Below are the code and all the weights of a small trained network. Each question names an input and a class and asks about switching units off, where a switched-off unit gives its printed mean instead of its output.

import numpy as np


def w(rows, s, z=0):
    codes = np.array(rows[::2]) - 128.0
    scale = np.full(codes.shape[1], s)
    scale[-1] = z or s
    return codes * scale


def f(y):
    return np.maximum(y, 0)


def log_softmax(a):
    a = a - a.max(-1, keepdims=True)
    return a - np.log(np.exp(a).sum(-1, keepdims=True))


def net(x, mask):
    res = np.array(x, float).reshape(1, 7) / 4 @ E
    y = f(res @ A[0][:, :-1].T + A[0][:, -1])
    res = res + np.where(mask, y, B[0][:, -1]) @ B[0][:, :-1]
    return log_softmax(res[-1] @ U[:, :-1].T + U[:, -1])


A, B = {}, {}
E = w([
[37,122,51,154,188,106],'x0',
[114,128,47,236,111,106],'x1',
[134,184,56,139,202,167],'x2',
[154,165,210,178,157,211],'x3',
[208,204,86,49,58,1],'x4',
[72,179,244,150,56,171],'x5',
[84,219,151,87,199,148],'x6',
],0.0086)
A[0] = w([
[182,209,115,147,91,91,107],'N1',
[120,53,86,141,115,162,254],'N2',
[168,135,137,160,139,126,137],'N3',
[103,2,151,118,184,201,239],'N4',
[202,143,191,87,88,43,143],'N5',
[165,99,185,168,102,191,115],'N6',
],0.0095,0.0035)
B[0] = w([
[133,97,104,135,80,22,178],'N1',
[88,129,153,227,154,56,204],'N2',
[249,208,15,77,199,133,148],'N3',
[238,91,174,219,189,143,254],'N4',
[79,174,214,128,87,53,215],'N5',
[129,238,1,101,212,197,198],'N6',
],0.0083,0.012)
U = w([
[89,161,119,132,138,189,113],'0',
[136,49,156,215,186,109,121],'1',
[115,203,1,113,166,131,215],'2',
[240,148,45,152,201,102,172],'3',
[131,70,39,138,17,58,184],'4',
[115,90,35,25,135,166,4],'5',
[145,168,74,131,228,157,136],'6',
[176,178,238,22,36,123,129],'7',
],0.0096,0.0041)

Each question gives the input, the list of numbers given to net, and the class t.
The units are the neurons (one row each of A and B). Each row of codes is followed by its name. A weight is (code - 128) times the scale printed after its matrix; where a second scale follows, it is the last column's (A, B and U).
mask holds one flag per neuron, in row order. A switched-off neuron (its flag False) gives its mean, the last column of its row in B, instead of its output. The means were averaged over made-up inputs and are rounded, as every weight is.
A unit's drop is (log p(t) with every unit on - log p(t) with that unit switched off) / (log p(t) with every unit on - log p(t) with every unit switched off).
The circuit of an input: a set's keep is (log p(t) with only the set's units on - log p(t) with every unit switched off) / (log p(t) with every unit on - log p(t) with every unit switched off). Starting from all 6 units, units are removed one at a time, each time the one whose removal leaves the highest keep (on an exact tie, the one counted first), for as long as the keep stays at least 0.8.
units of the circuit, in order: the units of the circuit, biggest drop first
unit that matters most: the unit with the biggest drop
k most important neurons: the k neurons with the biggest drops, biggest first
drop of u: that unit's drop, to one decimal
input [-8,8,1,2,7,3,1], class 7: units of the circuit, in order	(N5)
input [-8,0,-3,-2,-6,-1,4], class 3: units of the circuit, in order	(N6, N4)
input [4,-5,3,3,-1,-1,-2], class 1: 3 most important neurons	(N6, N3, N4)
input [6,0,4,-4,5,5,1], class 4: units of the circuit, in order	(N6, N1)
input [-8,4,-2,2,-8,2,2], class 3: units of the circuit, in order	(N6, N4)
input [-5,-1,-4,2,-8,-4,4], class 3: 3 most important neurons	(N6, N4, N5)
input [-3,-2,1,-6,-2,-3,-5], class 1: units of the circuit, in order	(N6, N2)
input [-8,-6,-1,6,-8,-8,5], class 3: units of the circuit, in order	(N4, N6)
input [8,-5,8,-4,6,5,-5], class 4: units of the circuit, in order	(N6, N4)
input [-2,2,2,6,8,2,-4], class 7: 2 most important neurons	(N5, N2)
input [-6,6,3,-6,4,-3,8], class 4: 2 most important neurons	(N1, N6)
input [-3,0,6,3,6,0,-7], class 4: units of the circuit, in order	(N1, N4)
input [-2,7,-5,-2,1,-5,3], class 4: 2 most important neurons	(N4, N6)
input [0,4,8,-2,8,-2,0], class 4: unit that matters most	N1
input [-3,-2,-4,8,-2,1,2], class 6: 2 most important neurons	(N6, N1)
input [-2,-3,-7,0,-3,8,2], class 0: 2 most important neurons	(N6, N1)
input [4,2,4,-2,-3,-2,0], class 1: 3 most important neurons	(N6, N2, N3)
input [4,4,1,-8,-1,0,0], class 4: 2 most important neurons	(N6, N4)
input [6,-1,0,6,-4,-6,4], class 1: 2 most important neurons	(N6, N4)
input [5,1,-1,-1,-3,-7,-7], class 1: units of the circuit, in order	(N2)
input [-4,8,-6,4,0,-1,-7], class 3: 2 most important neurons	(N6, N3)
input [4,-3,-5,6,-1,8,3], class 0: 2 most important neurons	(N6, N3)
input [6,7,1,6,1,4,-3], class 2: drop of N3	0.1
input [-5,4,-3,-1,1,-8,-4], class 4: drop of N6	0.2
input [8,-6,-6,-3,6,-7,3], class 4: drop of N2	-0.1
input [1,7,0,1,6,-5,6], class 4: drop of N4	0.3
input [3,-5,0,-1,8,-8,-2], class 4: most important neuron	(N1)
